Below are the code and all the weights of a small trained network. Each question names an input and a target symbol and asks about switching units off, where a switched-off unit gives its printed mean instead of its output.

import numpy as np


def w(rows, s, z=0):
    codes = np.array(rows[::2]) - 128.0
    scale = np.full(codes.shape[1], s)
    scale[-1] = z or s
    return codes * scale


def norm(h):
    return h / np.sqrt((h * h).mean(-1, keepdims=True) + 1e-5)


def f(y):
    return y / 2 * (1 + np.tanh(0.7978845608 * (y + 0.044715 * y**3)))


def softmax(a):
    e = np.exp(a - a.max(-1, keepdims=True))
    return e / e.sum(-1, keepdims=True)


def log_softmax(a):
    a = a - a.max(-1, keepdims=True)
    return a - np.log(np.exp(a).sum(-1, keepdims=True))


def net(x, mask):
    ids = ['ΓΛΩαβεζθμπσφψ'.index(c) for c in x.split()]
    T = len(ids)
    res = E[ids] + P[:T]
    r = norm(res)
    for j in range(3):
        rows = slice(4 * j, 4 * j + 4)
        q, k, v = (r @ M[0][rows].T for M in (Q, K, V))
        z = softmax(np.where(np.tri(T) > 0, q @ k.T / 4**0.5, -1e9)) @ v
        o = O[0][rows]
        res = res + np.where(mask[j], z, o[:, -1]) @ o[:, :-1]
    y = f(norm(res) @ A[0][:, :-1].T + A[0][:, -1])
    res = res + np.where(mask[3:15], y, B[0][:, -1]) @ B[0][:, :-1]
    return log_softmax(norm(res)[-1] @ U[:, :-1].T + U[:, -1])


Q, K, V, O, A, B = {}, {}, {}, {}, {}, {}
E = w([
[133,133,98],'Γ',
[121,131,88],'Λ',
[141,82,137],'Ω',
[135,89,109],'α',
[136,124,104],'β',
[144,79,141],'ε',
[140,103,122],'ζ',
[135,135,100],'θ',
[131,119,93],'μ',
[4,181,207],'π',
[135,134,102],'σ',
[145,78,160],'φ',
[124,131,87],'ψ',
],0.02)
P = w([
[135,150,94],'0',
[192,157,91],'1',
[160,149,94],'2',
[180,114,63],'3',
[26,70,88],'4',
[108,164,123],'5',
[247,158,86],'6',
[173,159,111],'7',
[115,95,105],'8',
[24,122,129],'9',
[89,92,63],'10',
[98,144,70],'11',
[187,116,66],'12',
],0.014)
Q[0] = w([
[201,82,60],'head 0',
[130,114,113],'head 0',
[185,97,80],'head 0',
[47,99,116],'head 0',
[125,157,128],'head 1',
[138,114,97],'head 1',
[227,124,128],'head 1',
[5,126,163],'head 1',
[153,143,128],'head 2',
[114,133,138],'head 2',
[152,109,115],'head 2',
[118,120,118],'head 2',
],0.027)
K[0] = w([
[14,163,164],'head 0',
[119,141,137],'head 0',
[45,151,153],'head 0',
[200,178,150],'head 0',
[128,98,99],'head 1',
[128,119,153],'head 1',
[18,132,144],'head 1',
[254,157,104],'head 1',
[152,124,120],'head 2',
[122,137,150],'head 2',
[133,100,92],'head 2',
[117,132,118],'head 2',
],0.025)
V[0] = w([
[56,106,137],'head 0',
[79,126,138],'head 0',
[178,229,182],'head 0',
[131,102,112],'head 0',
[220,128,147],'head 1',
[90,199,222],'head 1',
[107,56,91],'head 1',
[149,84,233],'head 1',
[205,117,93],'head 2',
[105,60,109],'head 2',
[255,148,101],'head 2',
[138,175,113],'head 2',
],0.022)
O[0] = w([
[120,16,76,148],'head 0',
[126,62,102,133],'head 0',
[80,151,229,31],'head 0',
[137,137,110,151],'head 0',
[184,250,155,141],'head 1',
[174,18,210,6],'head 1',
[113,116,30,192],'head 1',
[254,88,82,84],'head 1',
[147,223,156,200],'head 2',
[123,180,63,176],'head 2',
[175,231,206,195],'head 2',
[98,106,169,119],'head 2',
],0.019,0.022)
A[0] = w([
[3,140,131,211],'neuron 0',
[139,221,75,176],'neuron 1',
[124,143,113,87],'neuron 2',
[102,47,195,178],'neuron 3',
[172,109,53,255],'neuron 4',
[110,145,184,110],'neuron 5',
[104,157,186,86],'neuron 6',
[227,130,167,166],'neuron 7',
[123,124,153,112],'neuron 8',
[19,104,138,102],'neuron 9',
[135,149,158,87],'neuron 10',
[77,108,147,141],'neuron 11',
],0.023,0.005)
B[0] = w([
[156,42,153,165],'neuron 0',
[130,5,129,253],'neuron 1',
[124,111,122,139],'neuron 2',
[112,4,94,134],'neuron 3',
[122,163,202,196],'neuron 4',
[130,180,117,131],'neuron 5',
[145,189,121,135],'neuron 6',
[88,39,159,131],'neuron 7',
[127,137,116,123],'neuron 8',
[149,78,164,131],'neuron 9',
[125,162,138,129],'neuron 10',
[140,111,140,126],'neuron 11',
],0.041,0.026)
U = w([
[107,156,156,165],'Γ',
[122,95,175,43],'Λ',
[147,183,108,77],'Ω',
[55,150,14,140],'α',
[107,171,138,152],'β',
[198,193,76,110],'ε',
[127,207,103,215],'ζ',
[115,170,145,140],'θ',
[36,114,139,101],'μ',
[124,134,140,4],'π',
[114,178,154,227],'σ',
[245,139,150,171],'φ',
[106,112,160,65],'ψ',
],0.013,0.0044)

Each question gives the input, a string of symbols that net reads in full, and the target symbol t.
The units are the heads (4 rows each of Q, K, V and O) and the neurons (one row each of A and B). Each row of codes is followed by its name. A weight is (code - 128) times the scale printed after its matrix; where a second scale follows, it is the last column's (O, A, B and U).
mask holds one flag per unit, heads first, then neurons. A switched-off unit (its flag False) gives its mean, the last column of its rows in O or B, instead of its output. The means were averaged over made-up inputs and are rounded, as every weight is.
A unit's drop is (log p(t) with every unit on - log p(t) with that unit switched off) / (log p(t) with every unit on - log p(t) with every unit switched off).
The circuit of an input: a set's keep is (log p(t) with only the set's units on - log p(t) with every unit switched off) / (log p(t) with every unit on - log p(t) with every unit switched off). Starting from the 12 units with the biggest drops (on a tie, the unit counted first), units are removed one at a time, each time the one whose removal leaves the highest keep (on an exact tie, the one counted first), for as long as the keep stays at least 0.8.
circuit, biggest first: the units of the circuit, biggest drop first
unit that matters most: the unit with the biggest drop
top k neurons: the k neurons with the biggest drops, biggest first
heads that matter: for each layer, one digit per head in row order, 1 if its drop is at least 0.15 and else 0, layers parted by /
drop of u: that unit's drop, to one decimal
input α φ μ σ Λ, target φ: heads that matter	110
input Λ ε α α μ φ ζ σ φ φ α Γ β, target φ: heads that matter	110
input ζ α φ ψ α α ζ α σ φ Γ α Ω, target φ: circuit, biggest first	(head 1; neuron 1)
input α μ β α α α ε φ μ μ, target ε: circuit, biggest first	(head 1; neuron 4; head 0; head 2)
input φ ε α α μ, target ε: top neuron	(neuron 0)
input φ α μ α μ α α μ α ε, target α: circuit, biggest first	(neuron 4; head 2; head 1; head 0)
input φ ε α Γ α φ φ Λ σ σ, target φ: heads that matter	111
input θ σ ε θ μ θ ζ σ Λ α α α Ω, target α: circuit, biggest first	(head 0; neuron 1; neuron 0; head 1)
input Γ σ α α α φ Γ α θ, target φ: circuit, biggest first	(head 1; neuron 4)
input μ α ε μ, target μ: top 3 neurons	(neuron 0; neuron 4; neuron 1)
input μ α φ, target μ: circuit, biggest first	(head 1; neuron 4; head 0; head 2)
input α α μ α α φ α α ζ, target φ: circuit, biggest first	(head 1; neuron 4)
input φ ζ ε φ α α α ε, target α: circuit, biggest first	(head 0; head 1; neuron 1)
input ε α α, target ε: top 2 neurons	(neuron 0; neuron 1)
input α σ φ μ φ φ φ ζ Ω, target φ: circuit, biggest first	(head 1)
input Ω α μ φ φ σ Ω ε φ φ φ Ω ζ, target φ: circuit, biggest first	(head 1; neuron 1)
input σ ε α α ε, target ε: top 2 neurons	(neuron 4; neuron 0)
input α ε θ α, target α: top 2 neurons	(neuron 1; neuron 4)
input μ β ε ε, target μ: top 2 neurons	(neuron 0; neuron 4)
input ε ε Ω Λ, target ε: unit that matters most	head 2
input α α φ, target α: drop of head 0	0.2
input φ φ μ θ φ, target φ: drop of head 1	0.9
input α α μ φ, target α: drop of head 1	1.0
